Here is a tiny trained network, its code and every weight. The questions are about switching its units off for an input and a class, where a switched-off unit gives its printed mean instead of its output.

import numpy as np


def w(rows, s, z=0):
    codes = np.array(rows[::2]) - 128.0
    scale = np.full(codes.shape[1], s)
    scale[-1] = z or s
    return codes * scale


def norm(h):
    return h / np.sqrt((h * h).mean(-1, keepdims=True) + 1e-5)


def f(y):
    return y / 2 * (1 + np.tanh(0.7978845608 * (y + 0.044715 * y**3)))


def log_softmax(a):
    a = a - a.max(-1, keepdims=True)
    return a - np.log(np.exp(a).sum(-1, keepdims=True))


def net(x, mask):
    res = np.array(x, float).reshape(1, 8) / 4 @ E
    u = 0
    for l in range(2):
        y = f(norm(res) @ A[l][:, :-1].T + A[l][:, -1])
        res = res + np.where(mask[u : u + 16], y, B[l][:, -1]) @ B[l][:, :-1]
        u += 16
    return log_softmax(norm(res)[-1] @ U[:, :-1].T + U[:, -1])


A, B = {}, {}
E = w([
[129,127,142,80,128,171,86,116,102],'x0',
[106,159,112,103,109,174,92,140,85],'x1',
[104,153,253,124,101,127,103,115,102],'x2',
[164,126,107,117,92,163,210,191,120],'x3',
[116,212,167,150,126,83,178,110,231],'x4',
[77,81,140,66,162,140,142,70,197],'x5',
[177,164,116,71,137,87,115,112,129],'x6',
[71,180,117,191,221,204,135,95,162],'x7',
],0.0051)
A[0] = w([
[127,124,221,180,51,72,106,142,59,141],'0.n0',
[73,150,176,90,179,148,109,78,130,51],'0.n1',
[51,129,127,137,144,197,99,108,142,35],'0.n2',
[126,2,134,29,88,104,129,113,113,109],'0.n3',
[132,130,168,139,49,206,204,204,105,60],'0.n4',
[37,123,119,176,143,155,106,147,120,35],'0.n5',
[118,125,158,132,149,131,157,113,181,3],'0.n6',
[164,111,91,94,199,177,130,131,163,11],'0.n7',
[101,60,142,133,186,235,72,123,61,166],'0.n8',
[149,75,48,196,108,139,159,177,95,92],'0.n9',
[110,113,141,202,171,101,170,96,181,53],'0.n10',
[198,114,107,112,139,65,184,172,92,1],'0.n11',
[123,51,115,196,130,120,161,116,162,36],'0.n12',
[109,170,141,105,138,89,60,106,120,128],'0.n13',
[96,135,120,135,142,97,163,147,163,45],'0.n14',
[150,141,65,141,95,74,155,189,131,52],'0.n15',
],0.0075,0.0027)
B[0] = w([
[146,197,162,66,59,85,72,118,66,238],'0.n0',
[175,101,54,168,99,125,131,114,121,169],'0.n1',
[107,106,16,192,134,134,119,111,143,164],'0.n2',
[164,87,124,101,111,144,45,189,254,212],'0.n3',
[50,81,138,110,171,137,206,143,165,199],'0.n4',
[192,108,82,146,136,99,109,98,142,154],'0.n5',
[149,138,117,99,143,89,151,92,112,137],'0.n6',
[113,154,151,96,73,108,99,133,89,143],'0.n7',
[170,162,110,220,109,185,199,49,46,254],'0.n8',
[113,150,26,159,81,148,87,162,152,218],'0.n9',
[124,70,166,73,174,105,133,148,198,173],'0.n10',
[101,104,58,161,98,162,100,123,149,171],'0.n11',
[131,88,143,94,148,149,122,165,167,147],'0.n12',
[153,67,139,131,168,145,110,112,153,165],'0.n13',
[123,95,156,113,165,164,115,120,105,133],'0.n14',
[150,102,86,204,121,191,135,61,52,171],'0.n15',
],0.0065,0.0054)
A[1] = w([
[118,166,59,155,89,126,141,146,16,65],'1.n0',
[75,88,118,187,156,159,177,199,245,106],'1.n1',
[153,44,72,179,179,107,75,98,174,142],'1.n2',
[120,157,124,81,146,66,63,101,161,102],'1.n3',
[89,99,153,125,233,60,194,101,203,18],'1.n4',
[58,197,199,64,116,114,208,172,64,4],'1.n5',
[95,143,235,100,100,145,190,180,78,49],'1.n6',
[137,145,82,115,51,103,149,241,98,164],'1.n7',
[53,210,146,191,144,177,95,120,186,100],'1.n8',
[119,141,228,72,123,46,29,220,172,95],'1.n9',
[172,134,78,146,117,65,173,192,115,101],'1.n10',
[170,162,229,103,125,126,121,108,2,69],'1.n11',
[118,117,158,114,143,110,104,156,127,89],'1.n12',
[33,107,191,98,218,109,221,119,190,58],'1.n13',
[119,179,111,31,130,168,80,216,80,147],'1.n14',
[184,143,69,106,126,65,129,218,84,107],'1.n15',
],0.0063,0.0035)
B[1] = w([
[127,173,157,165,154,86,116,56,95,249],'1.n0',
[236,80,171,40,173,178,127,149,191,242],'1.n1',
[74,152,149,92,132,175,204,205,123,254],'1.n2',
[165,141,118,140,152,98,162,108,196,161],'1.n3',
[177,185,215,156,198,127,213,101,96,207],'1.n4',
[51,156,164,125,149,168,171,180,84,151],'1.n5',
[39,184,143,126,132,145,188,215,104,155],'1.n6',
[68,124,104,176,212,143,147,86,128,245],'1.n7',
[146,42,64,123,124,95,140,108,188,153],'1.n8',
[68,158,53,101,90,2,92,110,134,243],'1.n9',
[81,112,112,143,137,171,95,95,133,148],'1.n10',
[143,61,216,68,92,189,105,205,140,201],'1.n11',
[118,132,120,152,83,116,130,117,141,113],'1.n12',
[180,220,182,170,200,100,159,69,61,218],'1.n13',
[115,144,146,141,197,88,177,126,194,183],'1.n14',
[90,93,96,146,159,113,146,64,138,168],'1.n15',
],0.0066,0.0039)
U = w([
[175,168,195,121,235,116,215,105,174,141],'0',
[208,144,212,123,80,171,56,107,48,1],'1',
[103,144,45,234,128,177,133,66,54,210],'2',
[148,46,67,104,151,213,136,183,214,146],'3',
[114,136,139,57,71,8,41,140,182,164],'4',
[33,191,209,102,102,128,164,217,79,64],'5',
],0.012,0.0029)

Each question gives the input, the list of numbers given to net, and the class t.
The units are the neurons (one row each of A and B). Each row of codes is followed by its name. A weight is (code - 128) times the scale printed after its matrix; where a second scale follows, it is the last column's (A, B and U).
mask holds one flag per neuron, layer by layer. A switched-off neuron (its flag False) gives its mean, the last column of its row in B, instead of its output. The means were averaged over made-up inputs and are rounded, as every weight is.
A unit's drop is (log p(t) with every unit on - log p(t) with that unit switched off) / (log p(t) with every unit on - log p(t) with every unit switched off).
The circuit of an input: a set's keep is (log p(t) with only the set's units on - log p(t) with every unit switched off) / (log p(t) with every unit on - log p(t) with every unit switched off). Starting from the 12 units with the biggest drops (on a tie, the unit counted first), units are removed one at a time, each time the one whose removal leaves the highest keep (on an exact tie, the one counted first), for as long as the keep stays at least 0.8.
units of the circuit, in order: the units of the circuit, biggest drop first
k most important neurons: the k neurons with the biggest drops, biggest first
k most important neurons of layer l: the k neurons of layer l with the biggest drops, biggest first
drop of u: that unit's drop, to one decimal
input [-5,2,-1,-1,-5,-7,1,-8], class 2: units of the circuit, in order => [1.n7]
input [-3,-7,7,-2,5,-8,-7,-4], class 5: 2 most important neurons => [0.n3, 1.n6]
input [-3,-4,2,-1,-7,-3,4,-5], class 4: 3 most important neurons of layer 0 => [0.n3, 0.n0, 0.n8]
input [8,-8,2,7,-2,6,6,6], class 1: 4 most important neurons of layer 0 => [0.n7, 0.n9, 0.n4, 0.n11]
input [-7,-3,4,-3,-7,-6,4,0], class 1: 2 most important neurons => [0.n0, 1.n11]
input [1,6,0,0,7,-8,8,4], class 4: 2 most important neurons of layer 0 => [0.n8, 0.n4]
input [3,5,6,1,-4,-6,-8,0], class 5: 3 most important neurons of layer 0 => [0.n4, 0.n0, 0.n15]
input [-4,2,-3,-2,6,-4,-8,4], class 0: 2 most important neurons of layer 1 => [1.n4, 1.n13]
input [1,5,6,8,-2,5,4,-6], class 4: units of the circuit, in order => [0.n3, 1.n9]
input [6,-3,7,2,3,-5,-6,-7], class 5: 2 most important neurons of layer 1 => [1.n6, 1.n5]
input [1,-8,3,-5,4,5,-3,-4], class 4: 4 most important neurons => [1.n9, 0.n8, 0.n4, 0.n3]
input [-6,3,0,-7,-8,-4,8,1], class 1: units of the circuit, in order => [1.n11, 0.n2, 0.n9]
input [8,-2,3,-3,-4,7,5,4], class 2: 2 most important neurons => [0.n8, 1.n1]
input [1,5,-7,-3,1,-5,8,-7], class 2: units of the circuit, in order => [0.n15]
input [6,3,6,-4,-8,8,0,-7], class 4: 2 most important neurons => [0.n3, 0.n15]
input [-6,-4,-1,-4,2,-7,7,-3], class 2: 2 most important neurons => [0.n11, 0.n15]
input [4,-4,4,4,-4,-4,-4,-3], class 5: 2 most important neurons => [0.n0, 0.n4]
input [6,2,5,1,-2,1,-8,-8], class 4: 2 most important neurons of layer 1 => [1.n9, 1.n2]
input [-5,-4,7,-5,0,-8,1,-2], class 4: 2 most important neurons => [0.n8, 1.n9]
input [8,-5,-4,0,8,8,5,-5], class 4: 3 most important neurons => [0.n3, 0.n8, 1.n9]
input [-6,-6,6,-8,-7,-5,2,6], class 1: most important neuron of layer 0 => [0.n0]
input [-3,-6,-4,5,8,-3,7,-5], class 2: 2 most important neurons => [0.n15, 0.n3]
input [8,-3,3,2,4,-8,-7,-6], class 5: drop of 0.n4 => 0.1
input [-4,0,3,6,8,-3,5,-3], class 5: drop of 0.n9 => 0.4
input [-1,0,2,-4,-3,1,-3,-5], class 4: drop of 0.n3 => 0.3
input [3,5,-2,7,2,-1,8,0], class 2: drop of 1.n1 => 0.2
input [-5,-2,6,8,4,-2,4,-1], class 5: most important neuron => [0.n0]
